Below is a small trained network, with its code and all its weights. Each question gives an input and a class and asks what happens when units are switched off, that is, made to give their printed mean instead of their output.

import numpy as np


def w(rows, s, z=0):
    codes = np.array(rows[::2]) - 128.0
    scale = np.full(codes.shape[1], s)
    scale[-1] = z or s
    return codes * scale


def f(y):
    return np.maximum(y, 0)


def log_softmax(a):
    a = a - a.max(-1, keepdims=True)
    return a - np.log(np.exp(a).sum(-1, keepdims=True))


def net(x, mask):
    res = np.array(x, float).reshape(1, 6) / 4 @ E
    y = f(res @ A[0][:, :-1].T + A[0][:, -1])
    res = res + np.where(mask, y, B[0][:, -1]) @ B[0][:, :-1]
    return log_softmax(res[-1] @ U[:, :-1].T + U[:, -1])


A, B = {}, {}
E = w([
[148,171,154,210,182,127,18,160],'x0',
[100,219,104,75,88,65,108,153],'x1',
[29,142,152,153,245,115,210,202],'x2',
[8,36,2,173,75,87,85,153],'x3',
[147,153,114,223,112,48,190,84],'x4',
[183,54,144,98,177,17,112,157],'x5',
],0.007)
A[0] = w([
[161,94,138,121,59,133,79,61,133],'n0',
[128,201,182,211,121,77,26,160,147],'n1',
[122,180,109,165,111,47,170,76,149],'n2',
[89,79,89,142,109,117,66,169,55],'n3',
[57,139,152,90,173,167,157,211,159],'n4',
[205,76,121,93,108,55,75,97,126],'n5',
[104,81,72,114,141,70,114,148,76],'n6',
[146,99,171,232,111,79,208,35,185],'n7',
[140,133,107,124,103,219,102,83,180],'n8',
[195,160,196,110,127,127,166,109,32],'n9',
[82,85,56,176,130,127,99,135,72],'n10',
[124,101,151,234,127,120,177,35,251],'n11',
[141,180,93,181,80,185,154,79,225],'n12',
[203,153,162,105,167,102,144,158,128],'n13',
[158,51,159,98,151,54,107,145,153],'n14',
[94,87,83,180,84,79,99,137,68],'n15',
[134,89,132,36,121,206,64,144,118],'n16',
[195,195,231,124,156,129,161,107,69],'n17',
[56,164,133,142,174,124,213,158,143],'n18',
[210,113,174,117,182,95,120,151,105],'n19',
[205,165,58,101,36,142,44,93,140],'n20',
[116,116,114,28,95,111,254,96,159],'n21',
[121,200,113,173,85,43,155,79,163],'n22',
[116,169,159,192,185,123,13,164,153],'n23',
[97,93,156,36,135,207,99,208,141],'n24',
[46,84,131,166,81,174,89,129,115],'n25',
[109,92,135,56,82,93,217,100,203],'n26',
[88,75,64,137,113,38,64,148,102],'n27',
[59,202,107,189,74,246,132,100,111],'n28',
[77,221,101,109,162,78,164,195,140],'n29',
[89,227,111,52,99,57,112,148,159],'n30',
[200,143,89,117,4,140,77,48,92],'n31',
[183,208,185,89,155,125,123,115,84],'n32',
[148,45,172,113,164,46,128,171,141],'n33',
],0.0064,0.0019)
B[0] = w([
[90,86,143,171,194,86,195,125,209],'n0',
[91,60,141,187,70,204,106,84,207],'n1',
[170,97,158,104,90,105,77,170,193],'n2',
[139,137,99,114,110,162,163,142,185],'n3',
[99,99,181,168,177,85,126,133,208],'n4',
[99,179,170,121,198,74,166,91,209],'n5',
[121,181,92,108,110,150,172,117,177],'n6',
[202,123,143,87,112,97,47,197,215],'n7',
[96,139,117,112,156,74,112,151,198],'n8',
[137,119,85,117,108,170,193,140,191],'n9',
[147,151,93,87,126,191,177,141,197],'n10',
[157,123,148,84,143,119,26,181,214],'n11',
[120,144,146,86,174,87,92,127,210],'n12',
[143,155,50,116,124,174,160,111,189],'n13',
[67,228,134,121,123,89,93,82,185],'n14',
[154,153,70,81,109,182,195,174,198],'n15',
[158,124,163,132,97,82,93,195,205],'n16',
[157,127,101,88,105,194,177,141,220],'n17',
[69,88,153,147,170,94,152,133,205],'n18',
[116,155,99,115,103,147,147,110,186],'n19',
[94,67,175,158,199,85,194,149,247],'n20',
[106,90,114,196,40,163,72,41,219],'n21',
[189,91,156,86,104,102,77,190,205],'n22',
[127,77,143,205,60,168,116,31,204],'n23',
[169,127,220,123,74,103,59,199,212],'n24',
[163,160,84,82,113,131,137,169,199],'n25',
[87,117,160,193,55,146,75,74,207],'n26',
[174,159,84,96,124,173,185,113,212],'n27',
[104,226,119,91,172,72,109,50,227],'n28',
[129,32,118,108,190,114,158,131,196],'n29',
[169,2,96,78,152,127,54,76,202],'n30',
[101,91,173,149,216,108,218,135,255],'n31',
[162,114,78,95,125,183,183,146,206],'n32',
[79,204,132,119,131,90,95,70,185],'n33',
],0.0059,0.0071)
U = w([
[101,96,158,167,188,104,166,148,62],'0',
[148,173,74,102,95,199,167,162,68],'1',
[137,95,125,123,135,139,73,123,253],'2',
[112,105,142,201,53,165,85,72,93],'3',
[152,138,171,117,90,105,60,229,99],'4',
[95,250,134,119,153,96,100,82,145],'5',
],0.012,0.0029)

Each question gives the input, the list of numbers given to net, and the class t.
The units are the neurons (one row each of A and B). Each row of codes is followed by its name. A weight is (code - 128) times the scale printed after its matrix; where a second scale follows, it is the last column's (A, B and U).
mask holds one flag per neuron, in row order. A switched-off neuron (its flag False) gives its mean, the last column of its row in B, instead of its output. The means were averaged over made-up inputs and are rounded, as every weight is.
A unit's drop is (log p(t) with every unit on - log p(t) with that unit switched off) / (log p(t) with every unit on - log p(t) with every unit switched off).
The circuit of an input: a set's keep is (log p(t) with only the set's units on - log p(t) with every unit switched off) / (log p(t) with every unit on - log p(t) with every unit switched off). Starting from the 12 units with the biggest drops (on a tie, the unit counted first), units are removed one at a time, each time the one whose removal leaves the highest keep (on an exact tie, the one counted first), for as long as the keep stays at least 0.8.
circuit, biggest first: the units of the circuit, biggest drop first
most important unit: the unit with the biggest drop
k most important neurons: the k neurons with the biggest drops, biggest first
input [5,5,1,-7,-6,-7], class 1: most important unit => n32
input [-1,-2,0,-1,-8,-5], class 4: circuit, biggest first => [n24, n16]
input [-6,2,-1,-4,-5,-1], class 3: 2 most important neurons => [n21, n26]
input [-5,-6,-7,-3,-6,-1], class 0: circuit, biggest first => [n31, n0, n20]
input [2,3,-8,7,0,-4], class 0: circuit, biggest first => [n20, n31]
input [3,5,-7,-2,7,-7], class 0: 2 most important neurons => [n31, n20]
input [-8,0,-5,-3,-2,8], class 3: 3 most important neurons => [n21, n26, n28]
input [8,-5,1,-3,5,2], class 3: 2 most important neurons => [n23, n1]
input [0,-6,0,-7,5,8], class 5: 3 most important neurons => [n33, n14, n5]
input [-5,4,-3,4,-6,-5], class 4: 3 most important neurons => [n24, n16, n23]
input [-7,-1,-8,2,-1,-8], class 0: circuit, biggest first => [n31, n20]
input [4,5,7,-3,-6,-7], class 0: 2 most important neurons => [n29, n4]
input [0,7,-8,-5,-3,-2], class 0: circuit, biggest first => [n20, n31]
input [7,8,5,-7,1,0], class 2: circuit, biggest first => [n30, n1]
input [-7,2,4,-2,4,4], class 3: circuit, biggest first => [n21, n26]
input [-4,2,1,-4,-6,-8], class 5: most important unit => n28
input [-6,-4,-7,5,3,7], class 0: 3 most important neurons => [n31, n0, n5]
input [-5,6,-8,8,-7,-6], class 0: 3 most important neurons => [n20, n31, n0]
input [6,7,1,-1,-2,-7], class 2: circuit, biggest first => [n30, n29]
input [5,6,-7,3,-5,0], class 0: most important unit => n20
input [-3,-1,-1,-7,7,8], class 5: 4 most important neurons => [n33, n14, n5, n15]
input [3,-6,4,-2,3,3], class 2: circuit, biggest first => [n31, n20]
input [7,6,6,7,-4,-4], class 1: circuit, biggest first => [n10, n27]
input [1,-5,6,-1,-7,0], class 4: 3 most important neurons => [n24, n31, n20]
input [-5,1,-2,0,-3,5], class 3: 2 most important neurons => [n21, n26]
input [3,5,-5,-3,4,4], class 0: 3 most important neurons => [n20, n31, n5]
input [3,-6,2,3,7,1], class 4: 2 most important neurons => [n7, n11]
